Below are the code and all the weights of a small trained network. Each question names an input and a class and asks about switching units off, where a switched-off unit gives its printed mean instead of its output.

import numpy as np


def w(rows, s, z=0):
    codes = np.array(rows[::2]) - 128.0
    scale = np.full(codes.shape[1], s)
    scale[-1] = z or s
    return codes * scale


def norm(h):
    return h / np.sqrt((h * h).mean(-1, keepdims=True) + 1e-5)


def f(y):
    return y / 2 * (1 + np.tanh(0.7978845608 * (y + 0.044715 * y**3)))


def log_softmax(a):
    a = a - a.max(-1, keepdims=True)
    return a - np.log(np.exp(a).sum(-1, keepdims=True))


def net(x, mask):
    res = np.array(x, float).reshape(1, 6) / 4 @ E
    u = 0
    for l in range(4):
        y = f(norm(res) @ A[l][:, :-1].T + A[l][:, -1])
        res = res + np.where(mask[u : u + 3], y, B[l][:, -1]) @ B[l][:, :-1]
        u += 3
    return log_softmax(norm(res)[-1] @ U[:, :-1].T + U[:, -1])


A, B = {}, {}
E = w([
[90,97,188,123,240,148,234,180,153,92,106,193],'x0',
[93,117,154,90,150,94,103,135,135,139,131,101],'x1',
[123,164,122,173,134,119,172,71,132,131,91,88],'x2',
[116,129,151,107,105,145,145,135,129,138,108,143],'x3',
[217,110,165,113,125,42,201,117,103,69,78,100],'x4',
[186,100,255,155,158,144,139,98,173,182,173,170],'x5',
],0.0082)
A[0] = w([
[217,94,219,133,107,68,173,107,168,147,180,123,26],'L0N0',
[155,127,170,123,118,54,83,99,2,136,76,194,217],'L0N1',
[143,109,147,147,142,79,74,117,117,111,82,182,2],'L0N2',
],0.0055,0.0032)
B[0] = w([
[141,155,43,156,106,48,136,242,145,209,84,136,253],'L0N0',
[177,145,57,178,47,103,119,129,88,125,79,75,232],'L0N1',
[15,156,176,125,117,2,142,120,107,24,109,173,100],'L0N2',
],0.0088,0.0035)
A[1] = w([
[21,131,146,189,169,139,151,178,157,75,138,185,81],'L1N0',
[188,153,153,85,196,101,175,166,81,58,83,179,7],'L1N1',
[144,104,102,63,138,115,185,125,97,2,114,131,57],'L1N2',
],0.0067,0.0012)
B[1] = w([
[173,106,109,168,42,104,72,69,138,43,6,99,233],'L1N0',
[93,131,204,130,153,148,186,149,207,191,187,68,252],'L1N1',
[18,166,115,84,181,170,89,84,165,42,252,107,219],'L1N2',
],0.011,0.0035)
A[2] = w([
[155,66,253,195,154,99,116,42,196,82,99,203,67],'L2N0',
[43,191,12,102,146,171,109,149,75,229,142,105,128],'L2N1',
[181,123,163,185,55,79,75,119,127,177,116,151,6],'L2N2',
],0.005,0.0021)
B[2] = w([
[192,143,57,101,88,57,55,193,67,163,177,165,212],'L2N0',
[114,141,153,122,95,67,129,93,95,110,109,200,253],'L2N1',
[71,187,110,142,151,141,117,5,134,105,153,161,209],'L2N2',
],0.013,0.0036)
A[3] = w([
[132,115,60,113,99,67,65,138,28,164,118,253,72],'L3N0',
[107,43,57,89,39,181,97,97,58,29,84,35,111],'L3N1',
[146,117,221,162,137,165,106,38,88,183,214,157,4],'L3N2',
],0.0058,0.0021)
B[3] = w([
[115,164,135,121,94,93,139,86,106,162,100,168,255],'L3N0',
[203,3,122,156,212,181,154,212,189,119,104,39,215],'L3N1',
[55,210,218,58,236,136,149,135,197,131,130,97,148],'L3N2',
],0.012,0.0076)
U = w([
[173,132,47,117,35,51,55,54,55,151,94,179,170],'0',
[202,13,92,133,157,144,137,234,136,95,100,53,204],'1',
[26,205,142,55,168,168,126,55,143,97,255,95,2],'2',
],0.0082,0.00092)

Each question gives the input, the list of numbers given to net, and the class t.
The units are the neurons (one row each of A and B). Each row of codes is followed by its name. A weight is (code - 128) times the scale printed after its matrix; where a second scale follows, it is the last column's (A, B and U).
mask holds one flag per neuron, layer by layer. A switched-off neuron (its flag False) gives its mean, the last column of its row in B, instead of its output. The means were averaged over made-up inputs and are rounded, as every weight is.
A unit's drop is (log p(t) with every unit on - log p(t) with that unit switched off) / (log p(t) with every unit on - log p(t) with every unit switched off).
The circuit of an input: a set's keep is (log p(t) with only the set's units on - log p(t) with every unit switched off) / (log p(t) with every unit on - log p(t) with every unit switched off). Starting from all 12 units, units are removed one at a time, each time the one whose removal leaves the highest keep (on an exact tie, the one counted first), for as long as the keep stays at least 0.8.
units of the circuit, in order: the units of the circuit, biggest drop first
most important unit: the unit with the biggest drop
k most important neurons: the k neurons with the biggest drops, biggest first
drop of u: that unit's drop, to one decimal
input [-6,-4,-3,-5,-6,1], class 2: most important unit => L3N2
input [-4,-1,-1,2,-2,1], class 2: units of the circuit, in order => (L3N2; L0N0)
input [2,-4,8,-5,-1,-7], class 1: 3 most important neurons => (L3N1; L0N0; L2N2)
input [3,3,-1,4,-4,0], class 1: 4 most important neurons => (L1N0; L3N1; L2N1; L1N1)
input [2,-5,1,-6,-5,0], class 1: 2 most important neurons => (L1N0; L3N1)
input [5,5,1,-4,-8,8], class 0: units of the circuit, in order => (L2N0; L1N0)
input [3,1,3,6,-5,-6], class 1: 2 most important neurons => (L1N0; L3N1)
input [1,5,0,-7,7,-8], class 2: 4 most important neurons => (L1N2; L1N0; L0N0; L1N1)
input [6,-1,3,0,-4,1], class 0: 2 most important neurons => (L2N0; L0N1)
input [6,-6,6,-7,3,-8], class 2: 2 most important neurons => (L1N2; L1N1)
input [-8,-4,-1,8,-1,6], class 2: 2 most important neurons => (L3N2; L2N2)
input [4,3,6,-5,-5,-2], class 1: units of the circuit, in order => (L1N0; L3N1)
input [0,1,-1,-1,1,7], class 0: 2 most important neurons => (L3N1; L1N1)
input [-4,-5,3,-8,-8,4], class 2: units of the circuit, in order => (L3N2)
input [2,-3,-5,4,-8,-4], class 1: 3 most important neurons => (L1N0; L3N1; L0N0)
input [7,-2,-7,-4,-8,2], class 0: 2 most important neurons => (L2N0; L1N0)
input [4,0,-6,5,0,8], class 0: 3 most important neurons => (L2N0; L3N1; L1N0)
input [5,-7,-5,4,0,2], class 0: 2 most important neurons => (L1N0; L2N0)
input [6,-7,7,-2,4,-3], class 2: 3 most important neurons => (L1N2; L1N1; L3N1)
input [-1,-6,1,5,-1,4], class 2: drop of L1N0 => 0.2
input [7,0,4,5,-5,3], class 0: drop of L2N0 => 0.7
input [-5,-1,7,-3,-4,3], class 2: drop of L3N2 => 0.3
input [5,-3,-7,3,8,-8], class 2: drop of L1N2 => 0.3
